Below is a small trained network, with its code and all its weights. Each question gives an input and a target symbol and asks what happens when units are switched off, that is, made to give their printed mean instead of their output.

import numpy as np


def w(rows, s, z=0):
    codes = np.array(rows[::2]) - 128.0
    scale = np.full(codes.shape[1], s)
    scale[-1] = z or s
    return codes * scale


def f(y):
    return y / 2 * (1 + np.tanh(0.7978845608 * (y + 0.044715 * y**3)))


def softmax(a):
    e = np.exp(a - a.max(-1, keepdims=True))
    return e / e.sum(-1, keepdims=True)


def log_softmax(a):
    a = a - a.max(-1, keepdims=True)
    return a - np.log(np.exp(a).sum(-1, keepdims=True))


def net(x, mask):
    ids = ['αγδεηθλμξπτφψ'.index(c) for c in x.split()]
    T = len(ids)
    res = E[ids] + P[:T]
    u = 0
    for l in range(2):
        q, k, v = (res @ M[l].T for M in (Q, K, V))
        z = softmax(np.where(np.tri(T) > 0, q @ k.T / 4**0.5, -1e9)) @ v
        res = res + np.where(mask[u], z, O[l][:, -1]) @ O[l][:, :-1]
        u += 1
        y = f(res @ A[l][:, :-1].T + A[l][:, -1])
        res = res + np.where(mask[u : u + 8], y, B[l][:, -1]) @ B[l][:, :-1]
        u += 8
    return log_softmax(res[-1] @ U[:, :-1].T + U[:, -1])


Q, K, V, O, A, B = {}, {}, {}, {}, {}, {}
E = w([
[192,96,83],'α',
[233,95,99],'γ',
[134,111,88],'δ',
[183,139,135],'ε',
[246,106,118],'η',
[108,125,97],'θ',
[159,124,108],'λ',
[139,102,79],'μ',
[48,181,154],'ξ',
[233,105,109],'π',
[240,120,136],'τ',
[98,255,230],'φ',
[29,144,76],'ψ',
],0.0094)
P = w([
[93,116,116],'0',
[108,153,134],'1',
[117,5,212],'2',
[122,160,115],'3',
[129,7,195],'4',
[130,166,96],'5',
[148,19,184],'6',
[134,172,78],'7',
[143,15,158],'8',
[137,178,62],'9',
[144,24,149],'10',
],0.013)
Q[0] = w([
[146,241,183],'0.h1',
[159,254,192],'0.h1',
[175,233,174],'0.h1',
[153,232,214],'0.h1',
],0.0065)
K[0] = w([
[121,182,115],'0.h1',
[143,199,104],'0.h1',
[142,216,132],'0.h1',
[241,168,1],'0.h1',
],0.0082)
V[0] = w([
[78,7,241],'0.h1',
[62,113,94],'0.h1',
[202,143,172],'0.h1',
[133,172,73],'0.h1',
],0.0019)
O[0] = w([
[114,251,203,249],'0.h1',
[82,117,19,111],'0.h1',
[171,131,241,151],'0.h1',
[131,77,83,76],'0.h1',
],0.002,0.0012)
A[0] = w([
[127,123,120,3],'0.n1',
[157,254,26,194],'0.n2',
[78,219,122,109],'0.n3',
[152,101,108,37],'0.n4',
[114,82,212,158],'0.n5',
[57,49,109,226],'0.n6',
[28,202,115,166],'0.n7',
[128,19,184,128],'0.n8',
],0.0089,0.0046)
B[0] = w([
[2,123,71,96],'0.n1',
[207,166,125,244],'0.n2',
[130,154,194,149],'0.n3',
[5,163,89,114],'0.n4',
[207,85,126,208],'0.n5',
[200,112,157,215],'0.n6',
[155,188,201,170],'0.n7',
[121,79,137,253],'0.n8',
],0.019,0.0051)
Q[1] = w([
[140,125,73],'1.h1',
[224,38,173],'1.h1',
[2,242,92],'1.h1',
[165,89,178],'1.h1',
],0.014)
K[1] = w([
[196,138,155],'1.h1',
[179,224,57],'1.h1',
[43,8,205],'1.h1',
[108,161,83],'1.h1',
],0.011)
V[1] = w([
[165,152,123],'1.h1',
[129,83,4],'1.h1',
[186,62,106],'1.h1',
[178,118,167],'1.h1',
],0.014)
O[1] = w([
[159,135,138,249],'1.h1',
[131,74,252,4],'1.h1',
[188,38,159,154],'1.h1',
[177,100,96,249],'1.h1',
],0.016,0.017)
A[1] = w([
[209,87,150,133],'1.n1',
[107,241,201,151],'1.n2',
[152,197,95,163],'1.n3',
[75,249,206,1],'1.n4',
[5,34,224,84],'1.n5',
[38,106,40,144],'1.n6',
[119,124,64,194],'1.n7',
[7,73,44,16],'1.n8',
],0.011,0.0048)
B[1] = w([
[78,143,114,253],'1.n1',
[107,140,21,142],'1.n2',
[92,74,186,230],'1.n3',
[195,130,226,133],'1.n4',
[249,194,204,139],'1.n5',
[198,65,155,186],'1.n6',
[108,214,123,207],'1.n7',
[65,157,168,154],'1.n8',
],0.017,0.042)
U = w([
[65,84,168,38],'α',
[181,107,188,53],'γ',
[104,123,115,122],'δ',
[101,114,114,158],'ε',
[88,95,159,117],'η',
[98,169,96,147],'θ',
[117,116,121,254],'λ',
[99,99,123,195],'μ',
[110,134,156,92],'ξ',
[96,105,159,103],'π',
[5,81,143,65],'τ',
[57,130,174,145],'φ',
[208,174,134,151],'ψ',
],0.012,0.0047)

Each question gives the input, a string of symbols that net reads in full, and the target symbol t.
The units are the heads (4 rows each of Q, K, V and O) and the neurons (one row each of A and B). Each row of codes is followed by its name. A weight is (code - 128) times the scale printed after its matrix; where a second scale follows, it is the last column's (O, A, B and U).
mask holds one flag per unit, layer by layer, with each layer's heads first. A switched-off unit (its flag False) gives its mean, the last column of its rows in O or B, instead of its output. The means were averaged over made-up inputs and are rounded, as every weight is.
A unit's drop is (log p(t) with every unit on - log p(t) with that unit switched off) / (log p(t) with every unit on - log p(t) with every unit switched off).
The circuit of an input: a set's keep is (log p(t) with only the set's units on - log p(t) with every unit switched off) / (log p(t) with every unit on - log p(t) with every unit switched off). Starting from the 12 units with the biggest drops (on a tie, the unit counted first), units are removed one at a time, each time the one whose removal leaves the highest keep (on an exact tie, the one counted first), for as long as the keep stays at least 0.8.
circuit, biggest first: the units of the circuit, biggest drop first
most important unit: the unit with the biggest drop
k most important neurons: the k neurons with the biggest drops, biggest first
top k neurons in layer l: the k neurons of layer l with the biggest drops, biggest first
input γ μ α ξ φ γ φ γ δ, target γ: most important unit => 1.h1
input φ γ θ α φ π α γ μ, target γ: 4 most important neurons => 0.n7, 1.n5, 0.n3, 0.n6
input δ α λ γ θ ψ α, target ψ: circuit, biggest first => 1.n1, 0.n7, 1.h1
input γ ψ γ ε γ ξ φ α ξ φ α, target φ: 3 most important neurons => 1.n3, 1.n8, 1.n7
input θ ψ τ, target ψ: 2 most important neurons => 1.n6, 1.n7
input γ φ λ γ ε γ γ φ π, target φ: top 2 neurons in layer 0 => 0.n7, 0.n3
input τ φ μ, target φ: top 2 neurons in layer 0 => 0.n7, 0.n3
input γ ψ ψ, target ψ: 3 most important neurons => 1.n6, 1.n7, 1.n1
input π η λ γ φ γ η γ γ, target γ: 2 most important neurons => 0.n7, 1.n5
input η α θ φ γ ψ γ γ θ, target γ: 4 most important neurons => 0.n3, 0.n7, 1.n5, 0.n6
input φ γ γ γ γ, target γ: top 4 neurons in layer 1 => 1.n5, 1.n7, 1.n3, 1.n8
input φ τ φ, target τ: 4 most important neurons => 0.n3, 1.n1, 1.n6, 0.n7
input η φ γ η γ η η τ γ ψ ε, target ψ: top 3 neurons in layer 1 => 1.n6, 1.n7, 1.n1
input γ α ψ ψ λ ψ, target θ: 3 most important neurons => 1.n7, 0.n2, 0.n8
input ψ ψ θ ξ ψ λ γ γ θ, target γ: 3 most important neurons => 0.n7, 1.n5, 0.n3
input γ ψ γ γ φ ψ φ γ, target θ: 4 most important neurons => 0.n7, 1.n6, 0.n2, 0.n6
input γ γ ψ, target γ: top 2 neurons in layer 0 => 0.n7, 0.n2
input ε μ η τ ε, target τ: circuit, biggest first => 1.h1, 1.n1, 1.n6
input μ φ τ, target φ: top neuron in layer 1 => 1.n3
input α θ γ θ φ θ φ θ γ, target θ: circuit, biggest first => 1.n6, 1.n3
input ε ψ η δ, target θ: most important unit => 1.n6
input θ δ τ φ δ ψ γ γ η θ ε, target θ: top 2 neurons in layer 1 => 1.n6, 1.n3
input γ τ α γ ξ ψ θ ψ, target θ: 2 most important neurons => 0.n2, 1.n7
input δ φ φ φ μ ε φ φ θ τ γ, target τ: 3 most important neurons => 0.n3, 1.n1, 1.n6
input π α γ ψ γ μ γ γ τ γ ε, target γ: 3 most important neurons => 0.n7, 0.n6, 1.n5
input γ γ γ φ, target ψ: top 2 neurons in layer 0 => 0.n7, 0.n6
